Here is a tiny trained network, its code and every weight. The questions are about switching its units off for an input and a class, where a switched-off unit gives its printed mean instead of its output.

import numpy as np


def w(rows, s, z=0):
    codes = np.array(rows[::2]) - 128.0
    scale = np.full(codes.shape[1], s)
    scale[-1] = z or s
    return codes * scale


def f(y):
    return np.maximum(y, 0)


def log_softmax(a):
    a = a - a.max(-1, keepdims=True)
    return a - np.log(np.exp(a).sum(-1, keepdims=True))


def net(x, mask):
    res = np.array(x, float).reshape(1, 8) / 4 @ E
    y = f(res @ A[0][:, :-1].T + A[0][:, -1])
    res = res + np.where(mask, y, B[0][:, -1]) @ B[0][:, :-1]
    return log_softmax(res[-1] @ U[:, :-1].T + U[:, -1])


A, B = {}, {}
E = w([
[117,151,122,166,101,133,121,221,121,214,128,126],'x0',
[130,129,128,129,125,128,129,128,130,128,127,128],'x1',
[172,125,144,114,86,137,145,120,101,137,254,161],'x2',
[126,128,129,129,129,128,128,128,127,128,129,128],'x3',
[129,130,128,126,129,130,130,127,127,130,128,126],'x4',
[129,129,131,130,129,126,128,128,128,128,128,128],'x5',
[129,130,128,128,130,128,125,127,126,128,129,126],'x6',
[150,104,53,147,128,41,183,136,78,122,128,105],'x7',
],0.018)
A[0] = w([
[98,130,116,142,161,123,114,135,147,119,3,98,254],'N1',
[118,127,153,126,126,155,114,114,148,121,131,141,153],'N2',
[137,116,137,99,141,119,136,35,133,58,125,125,231],'N3',
[112,138,147,130,138,147,103,125,152,124,118,137,141],'N4',
[154,108,99,132,116,93,156,130,95,132,150,122,112],'N5',
[107,149,180,120,127,192,96,121,170,131,131,145,221],'N6',
[117,148,122,167,106,135,120,246,124,230,131,125,132],'N7',
[148,103,62,143,132,50,185,138,86,122,130,98,141],'N8',
[125,134,140,120,134,134,127,123,140,125,118,122,134],'N9',
[115,141,162,120,129,171,104,121,153,135,127,148,192],'N10',
[167,125,147,119,88,137,151,116,102,141,236,166,143],'N11',
],0.013,0.0096)
B[0] = w([
[2,126,116,137,158,112,122,131,170,131,104,91,252],'N1',
[135,120,128,115,131,141,107,138,137,141,128,132,165],'N2',
[128,59,115,120,169,141,121,88,139,104,157,141,225],'N3',
[116,126,139,109,120,141,122,134,140,142,126,125,162],'N4',
[116,128,122,124,121,126,157,118,104,128,126,151,176],'N5',
[131,123,155,83,131,161,69,139,157,149,129,123,215],'N6',
[133,227,135,138,94,115,132,188,111,166,107,118,237],'N7',
[117,133,85,160,128,100,181,114,110,105,132,133,221],'N8',
[125,125,126,122,129,135,128,126,140,133,123,126,143],'N9',
[145,134,162,111,121,154,87,129,138,129,129,113,187],'N10',
[174,130,145,117,110,146,125,126,93,121,157,164,228],'N11',
],0.018,0.027)
U = w([
[61,23,130,68,204,193,60,79,218,137,101,80,249],'0',
[67,189,175,114,105,146,66,203,185,206,32,45,110],'1',
[242,34,178,70,138,216,53,74,128,101,191,176,211],'2',
[244,199,210,104,41,186,65,191,83,189,147,131,41],'3',
[65,39,32,216,201,34,190,33,158,42,104,73,194],'4',
[69,183,20,245,125,20,194,192,110,156,41,55,52],'5',
[193,42,67,144,129,111,228,35,31,52,194,198,146],'6',
[201,190,89,170,34,73,254,171,15,166,141,192,19],'7',
],0.005,0.0016)

Each question gives the input, the list of numbers given to net, and the class t.
The units are the neurons (one row each of A and B). Each row of codes is followed by its name. A weight is (code - 128) times the scale printed after its matrix; where a second scale follows, it is the last column's (A, B and U).
mask holds one flag per neuron, in row order. A switched-off neuron (its flag False) gives its mean, the last column of its row in B, instead of its output. The means were averaged over made-up inputs and are rounded, as every weight is.
A unit's drop is (log p(t) with every unit on - log p(t) with that unit switched off) / (log p(t) with every unit on - log p(t) with every unit switched off).
The circuit of an input: a set's keep is (log p(t) with only the set's units on - log p(t) with every unit switched off) / (log p(t) with every unit on - log p(t) with every unit switched off). Starting from all 11 units, units are removed one at a time, each time the one whose removal leaves the highest keep (on an exact tie, the one counted first), for as long as the keep stays at least 0.8.
circuit, biggest first: the units of the circuit, biggest drop first
top k neurons: the k neurons with the biggest drops, biggest first
drop of u: that unit's drop, to one decimal
input [0,6,-2,3,7,-1,-4,0], class 0: top 2 neurons	[N7 N8]
input [-1,-2,1,5,8,2,0,-4], class 2: circuit, biggest first	[N1 N7]
input [5,0,7,8,-7,5,-2,2], class 7: top neuron	[N6]
input [-8,4,-4,3,5,-2,0,1], class 4: top 2 neurons	[N6 N10]
input [7,5,2,8,3,3,-6,0], class 3: top 2 neurons	[N1 N8]
input [-1,-8,6,2,4,-2,-7,1], class 6: top 2 neurons	[N7 N6]
input [5,-4,7,-7,-4,-8,4,0], class 3: top 2 neurons	[N8 N11]
input [3,-3,8,7,5,-6,2,1], class 7: top 2 neurons	[N6 N10]
input [0,6,0,2,7,6,1,-2], class 0: top 2 neurons	[N7 N11]
input [-4,-6,4,-8,4,-8,-6,-7], class 2: drop of N1	0.1
input [-6,-4,2,-1,1,8,-4,-7], class 2: drop of N1	1.1
input [-2,-6,-7,6,8,3,-2,-8], class 0: drop of N7	0.3
